Small tables with named rows and columns. After each table, cells are looked up by row and column.

Fev
|  | Koza | Bedana |
|---|---|---|
| Dizano | 4.43 | 5.89 |
| Gopazof | 4.94 | 1.66 |
| Bab | 4.68 | 9.83 |
| Nol | 1.17 | 5.28 |
| Subofe | 8.95 | 6.27 |
| Loz | 9.93 | 9.44 |
| Lal | 4.15 | 1.57 |
| Zofo | 1.68 | 5.50 |
| Pofumul | 0.09 | 7.44 |
| Bafimim | 9.99 | 8.40 |
| Vosomef | 7.35 | 6.97 |
| Fovato | 5.17 | 5.98 |

What is the Bedana of Zofo in Fev?
5.50
What is the Bedana of Loz in Fev?
9.44
What is the Bedana of Bafimim in Fev?
8.40
What is the Koza of Lal in Fev?
4.15
What is the Bedana of Subofe in Fev?
6.27
What is the Bedana of Bab in Fev?
9.83
What is the Bedana of Pofumul in Fev?
7.44
What is the Bedana of Fovato in Fev?
5.98
What is the Bedana of Nol in Fev?
5.28
What is the Koza of Dizano in Fev?
4.43
What is the Bedana of Dizano in Fev?
5.89
What is the Bedana of Lal in Fev?
1.57
Row with the largest Bedana: Bab

Table Sotinas
	Zof	Pom	Dip	Das	Gup
Zab	268	-994	753	492	629
Nizi	268	-357	516	-160	127
Koge	455	-994	-429	-487	-628

Koge, Zof => 455
Zab, Zof => 268
Zab, Gup => 629
Koge, Gup => -628
Zab, Das => 492
Zab, Pom => -994
Nizi, Das => -160
Koge, Pom => -994
Nizi, Zof => 268
Nizi, Pom => -357
Koge, Das => -487
Nizi, Gup => 127
Koge, Dip => -429

Tivov =
,Vogovog,Zuk,Pefo,Mem,Goreti,Kerude,Bebuz,Diduvi
Vad,74,53,83,78,87,39,81,73
Fopibu,111,161,87,102,75,214,86,2
Ges,99,124,87,93,85,147,87,25
Lapeb,77,60,81,76,86,41,79,68
Fupuvaz,97,121,82,93,80,145,87,30
Pep,79,74,83,81,83,69,83,63
Rimid,80,83,83,85,83,88,86,61
Matozoz,77,72,83,79,83,62,84,67
Kaboniv,105,148,85,100,77,191,86,13
Dadu,78,76,87,83,84,66,82,65

Rimid, Kerude => 88
Lapeb, Goreti => 86
Fupuvaz, Vogovog => 97
Dadu, Zuk => 76
Vad, Goreti => 87
Fopibu, Diduvi => 2
Pep, Pefo => 83
Matozoz, Bebuz => 84
Vad, Zuk => 53
Vad, Diduvi => 73

Pim.csv
,Zif,Futu,Lirer,Lolu,Dapodu,Sakazum,Rotab
Zop,224,96,165,49,135,85,207
Bisilu,211,6,123,70,79,53,227
Des,231,74,113,72,90,186,159
Duli,238,16,129,51,83,40,230
Nuv,243,127,164,51,160,59,201
Zofi,231,78,119,74,90,188,162
Suta,234,101,143,56,152,71,223
Nudapod,206,103,173,56,123,76,196
Lar,240,134,168,48,159,65,190
Tori,249,112,125,34,60,188,148
Seso,241,6,126,48,83,33,232
Fakoz,241,137,159,56,147,57,203

Zop, Zif -> 224
Suta, Rotab -> 223
Nuv, Dapodu -> 160
Des, Sakazum -> 186
Nuv, Futu -> 127
Nudapod, Lolu -> 56
Tori, Lirer -> 125
Des, Futu -> 74
Lar, Lolu -> 48
Fakoz, Lolu -> 56

Sis
fields: Zur, Satas, Zanumap, Vuk, Gomanez, Samep, Zet, San, Bibefe
Pim: [52, 138, 121, 176, 165, 135, 97, 99, 176]
Ler: [97, 102, 86, 194, 252, 79, 149, 111, 194]
Pidad: [147, 134, 120, 83, 68, 105, 146, 92, 83]
Nasoko: [109, 67, 120, 125, 119, 95, 166, 135, 125]
Mev: [136, 95, 119, 71, 72, 97, 107, 132, 71]
Tikurum: [156, 127, 109, 66, 85, 75, 116, 97, 66]
Vub: [150, 116, 153, 131, 172, 83, 112, 125, 131]
Dev: [164, 143, 125, 125, 129, 156, 116, 136, 125]
Dun: [148, 99, 121, 63, 59, 94, 130, 122, 63]
Teze: [110, 101, 144, 99, 90, 87, 124, 109, 99]
Tud: [133, 134, 175, 145, 134, 142, 114, 129, 145]
Donamal: [115, 128, 155, 141, 146, 120, 104, 120, 141]
Tese: [58, 207, 99, 100, 115, 85, 17, 25, 100]
Vaf: [67, 140, 90, 121, 146, 102, 40, 95, 121]

Samep of Tikurum is 75
Zur of Tese is 58
Satas of Ler is 102
Vuk of Donamal is 141
San of Pidad is 92
Satas of Pidad is 134
Vuk of Vub is 131
Samep of Mev is 97
Samep of Teze is 87
Bibefe of Vaf is 121
Satas of Vaf is 140
Bibefe of Dun is 63
Gomanez of Vub is 172
Bibefe of Tud is 145
Which row has the largest Zet? Nasoko

Namez =
	Veselob	Rer	Riz	Mil	Natabi	Fuvike	Sotubes
Ziz	150	152	38	102	171	57	184
Guk	157	102	81	205	201	52	104
Sola	193	33	63	187	228	114	94
Gon	76	71	124	41	94	169	122
Beb	140	44	104	157	136	137	55

Gon, Riz => 124
Beb, Sotubes => 55
Beb, Veselob => 140
Guk, Natabi => 201
Gon, Natabi => 94
Guk, Mil => 205
Beb, Mil => 157
Ziz, Riz => 38
Beb, Rer => 44
Ziz, Sotubes => 184
Beb, Fuvike => 137

Dem.tsv
	Leze	Mem	Kiz	Val	Foz
Reg	387	-247	-242	-108	133
Pafezus	-460	-584	-524	142	-110
Vidire	-120	280	130	477	200
Vovegib	267	-61	-85	-243	78
Zir	107	132	127	310	149
Sativo	570	561	330	-180	-342
Tatud	631	537	305	-200	170
Gavir	604	276	-90	-588	42
Kap	6	141	77	279	144
Ner	552	116	-139	-257	70

What is the Foz of Pafezus in Dem?
-110
What is the Kiz of Sativo in Dem?
330
What is the Val of Ner in Dem?
-257
What is the Foz of Vovegib in Dem?
78
What is the Leze of Sativo in Dem?
570
What is the Val of Pafezus in Dem?
142
What is the Mem of Sativo in Dem?
561
What is the Kiz of Vovegib in Dem?
-85
What is the Leze of Pafezus in Dem?
-460
What is the Mem of Pafezus in Dem?
-584
What is the Kiz of Vidire in Dem?
130

Pevo.csv
,Gokiz,Barageg,Tukavev,Gemo,Fegu,Nozun,Busak,Vid,Bot
Munev,7,-19,-15,-55,-8,52,3,-30,-48
Fal,-33,8,-41,-13,32,33,-15,-3,21
Ral,7,-36,-24,-65,-13,35,12,-33,-67
Foz,-4,-3,-10,-11,3,-43,26,-56,-76
Golel,-21,-19,-12,-16,-28,8,-39,23,65
Loti,-10,-8,9,-20,5,-21,4,-46,-88
Dilef,28,-52,-7,-51,-62,8,-21,7,-16
Bazoso,-62,22,-17,18,29,-40,1,-29,-15

What is the Bot of Bazoso in Pevo?
-15
What is the Gokiz of Ral in Pevo?
7
What is the Gemo of Ral in Pevo?
-65
What is the Nozun of Loti in Pevo?
-21
What is the Busak of Fal in Pevo?
-15
What is the Vid of Dilef in Pevo?
7
What is the Tukavev of Munev in Pevo?
-15
What is the Gokiz of Dilef in Pevo?
28
What is the Busak of Dilef in Pevo?
-21
What is the Busak of Bazoso in Pevo?
1
What is the Gemo of Foz in Pevo?
-11
Which row has the largest Nozun? Munev

